Here is a tiny trained network, its code and every weight. The questions are about switching its units off for an input and a target symbol, where a switched-off unit gives its printed mean instead of its output.

import numpy as np


def w(rows, s, z=0):
    codes = np.array(rows[::2]) - 128.0
    scale = np.full(codes.shape[1], s)
    scale[-1] = z or s
    return codes * scale


def softmax(a):
    e = np.exp(a - a.max(-1, keepdims=True))
    return e / e.sum(-1, keepdims=True)


def log_softmax(a):
    a = a - a.max(-1, keepdims=True)
    return a - np.log(np.exp(a).sum(-1, keepdims=True))


def net(x, mask):
    ids = ['αβδεζηθλμξπστφψω'.index(c) for c in x.split()]
    T = len(ids)
    res = E[ids] + P[:T]
    u = 0
    for l in range(3):
        r = res
        for j in range(2):
            rows = slice(2 * j, 2 * j + 2)
            q, k, v = (r @ M[l][rows].T for M in (Q, K, V))
            z = softmax(np.where(np.tri(T) > 0, q @ k.T / 2**0.5, -1e9)) @ v
            o = O[l][rows]
            res = res + np.where(mask[u + j], z, o[:, -1]) @ o[:, :-1]
        u += 2
    return log_softmax(res[-1] @ U[:, :-1].T + U[:, -1])


Q, K, V, O = {}, {}, {}, {}
E = w([
[112,130,145],'α',
[126,141,227],'β',
[134,171,159],'δ',
[228,11,115],'ε',
[121,134,228],'ζ',
[106,111,90],'η',
[102,110,114],'θ',
[19,204,157],'λ',
[43,56,194],'μ',
[126,150,150],'ξ',
[117,99,107],'π',
[7,247,131],'σ',
[210,128,110],'τ',
[186,97,222],'φ',
[158,157,26],'ψ',
[107,112,138],'ω',
],0.013)
P = w([
[45,231,177],'0',
[173,113,111],'1',
[69,157,107],'2',
[214,117,173],'3',
[53,144,100],'4',
[224,115,196],'5',
[60,154,93],'6',
[235,116,199],'7',
[39,144,90],'8',
[241,118,194],'9',
[34,138,89],'10',
[251,137,221],'11',
[27,137,85],'12',
[253,141,242],'13',
],0.0049)
Q[0] = w([
[66,248,174],'0.h0',
[248,35,137],'0.h0',
[158,138,194],'0.h1',
[83,66,118],'0.h1',
],0.016)
K[0] = w([
[37,203,255],'0.h0',
[227,138,42],'0.h0',
[156,144,166],'0.h1',
[43,108,99],'0.h1',
],0.019)
V[0] = w([
[96,125,210],'0.h0',
[3,120,227],'0.h0',
[114,95,214],'0.h1',
[2,173,75],'0.h1',
],0.0071)
O[0] = w([
[109,99,104,153],'0.h0',
[118,46,61,217],'0.h0',
[149,177,100,243],'0.h1',
[138,1,46,1],'0.h1',
],0.0085,0.00063)
Q[1] = w([
[206,100,119],'1.h0',
[194,143,252],'1.h0',
[2,110,127],'1.h1',
[77,70,221],'1.h1',
],0.0073)
K[1] = w([
[192,116,76],'1.h0',
[246,78,140],'1.h0',
[134,2,149],'1.h1',
[62,93,102],'1.h1',
],0.0078)
V[1] = w([
[13,146,69],'1.h0',
[117,89,111],'1.h0',
[141,71,207],'1.h1',
[254,53,141],'1.h1',
],0.0088)
O[1] = w([
[131,239,173,155],'1.h0',
[156,124,145,110],'1.h0',
[179,63,94,25],'1.h1',
[160,2,160,4],'1.h1',
],0.0077,0.00027)
Q[2] = w([
[252,172,101],'2.h0',
[197,89,212],'2.h0',
[144,109,139],'2.h1',
[86,119,224],'2.h1',
],0.013)
K[2] = w([
[253,195,66],'2.h0',
[198,132,146],'2.h0',
[97,133,155],'2.h1',
[82,114,113],'2.h1',
],0.013)
V[2] = w([
[66,88,252],'2.h0',
[214,142,55],'2.h0',
[229,145,139],'2.h1',
[21,92,247],'2.h1',
],0.013)
O[2] = w([
[211,137,111,103],'2.h0',
[58,105,184,105],'2.h0',
[98,121,189,2],'2.h1',
[252,133,118,147],'2.h1',
],0.016,0.00074)
U = w([
[108,143,95,69],'α',
[171,188,158,124],'β',
[102,198,117,76],'δ',
[140,48,206,144],'ε',
[171,148,117,144],'ζ',
[80,109,69,90],'η',
[95,118,79,92],'θ',
[111,254,98,114],'λ',
[135,82,68,14],'μ',
[102,157,93,158],'ξ',
[113,172,93,193],'π',
[93,247,91,2],'σ',
[83,228,225,234],'τ',
[151,172,233,172],'φ',
[41,141,90,110],'ψ',
[111,121,93,84],'ω',
],0.0087,0.005)

Each question gives the input, a string of symbols that net reads in full, and the target symbol t.
The units are the heads (2 rows each of Q, K, V and O). Each row of codes is followed by its name. A weight is (code - 128) times the scale printed after its matrix; where a second scale follows, it is the last column's (O and U).
mask holds one flag per head, layer by layer. A switched-off head (its flag False) gives its mean, the last column of its rows in O, instead of its output. The means were averaged over made-up inputs and are rounded, as every weight is.
A unit's drop is (log p(t) with every unit on - log p(t) with that unit switched off) / (log p(t) with every unit on - log p(t) with every unit switched off).
The circuit of an input: a set's keep is (log p(t) with only the set's units on - log p(t) with every unit switched off) / (log p(t) with every unit on - log p(t) with every unit switched off). Starting from all 6 units, units are removed one at a time, each time the one whose removal leaves the highest keep (on an exact tie, the one counted first), for as long as the keep stays at least 0.8.
units of the circuit, in order: the units of the circuit, biggest drop first
which heads matter: for each layer, one digit per head in row order, 1 if its drop is at least 0.15 and else 0, layers parted by /
drop when u is switched off: that unit's drop, to one decimal
input ε φ ω ε, target ε: units of the circuit, in order -> (1.h1 2.h0)
input ζ π ξ ψ ξ ξ ψ φ ψ ψ μ ψ η θ, target τ: units of the circuit, in order -> (0.h0)
input ω η ψ ψ η ω, target τ: units of the circuit, in order -> (0.h0 2.h0)
input τ δ π η μ ξ ζ θ ψ ψ, target τ: units of the circuit, in order -> (2.h0 0.h0)
input π ξ ψ, target ψ: which heads matter -> 00 / 00 / 11
input η ε ε η, target ε: units of the circuit, in order -> (1.h1 2.h0)
input η τ λ, target λ: which heads matter -> 00 / 11 / 10
input π α ψ η π ε ε μ ζ, target ζ: units of the circuit, in order -> (2.h0 0.h0)
input λ η ψ, target ψ: units of the circuit, in order -> (2.h1 2.h0)
input ε ξ σ ζ μ, target μ: units of the circuit, in order -> (0.h1 2.h0)
input ξ ψ π φ, target β: units of the circuit, in order -> (0.h1 2.h0)
input ξ ψ τ φ φ ψ ψ ω, target τ: which heads matter -> 11 / 00 / 01
input δ ω θ φ ψ φ δ λ σ ψ α π ψ ξ, target τ: which heads matter -> 01 / 01 / 10
input ω η η ζ ζ ε β ε, target ε: units of the circuit, in order -> (1.h0 2.h0)
input ξ η τ θ ψ η ψ α, target τ: which heads matter -> 10 / 00 / 11
input θ λ π ψ η ξ ψ α, target τ: which heads matter -> 10 / 10 / 10
input τ ω ψ ξ, target τ: drop when 2.h1 is switched off -> 0.3
input ε μ σ ψ ψ η α η, target τ: drop when 2.h0 is switched off -> 0.4
input δ φ ψ η φ α ω α α μ μ, target μ: drop when 2.h0 is switched off -> 0.2
input ξ η ψ ψ η θ, target τ: drop when 2.h0 is switched off -> 0.3
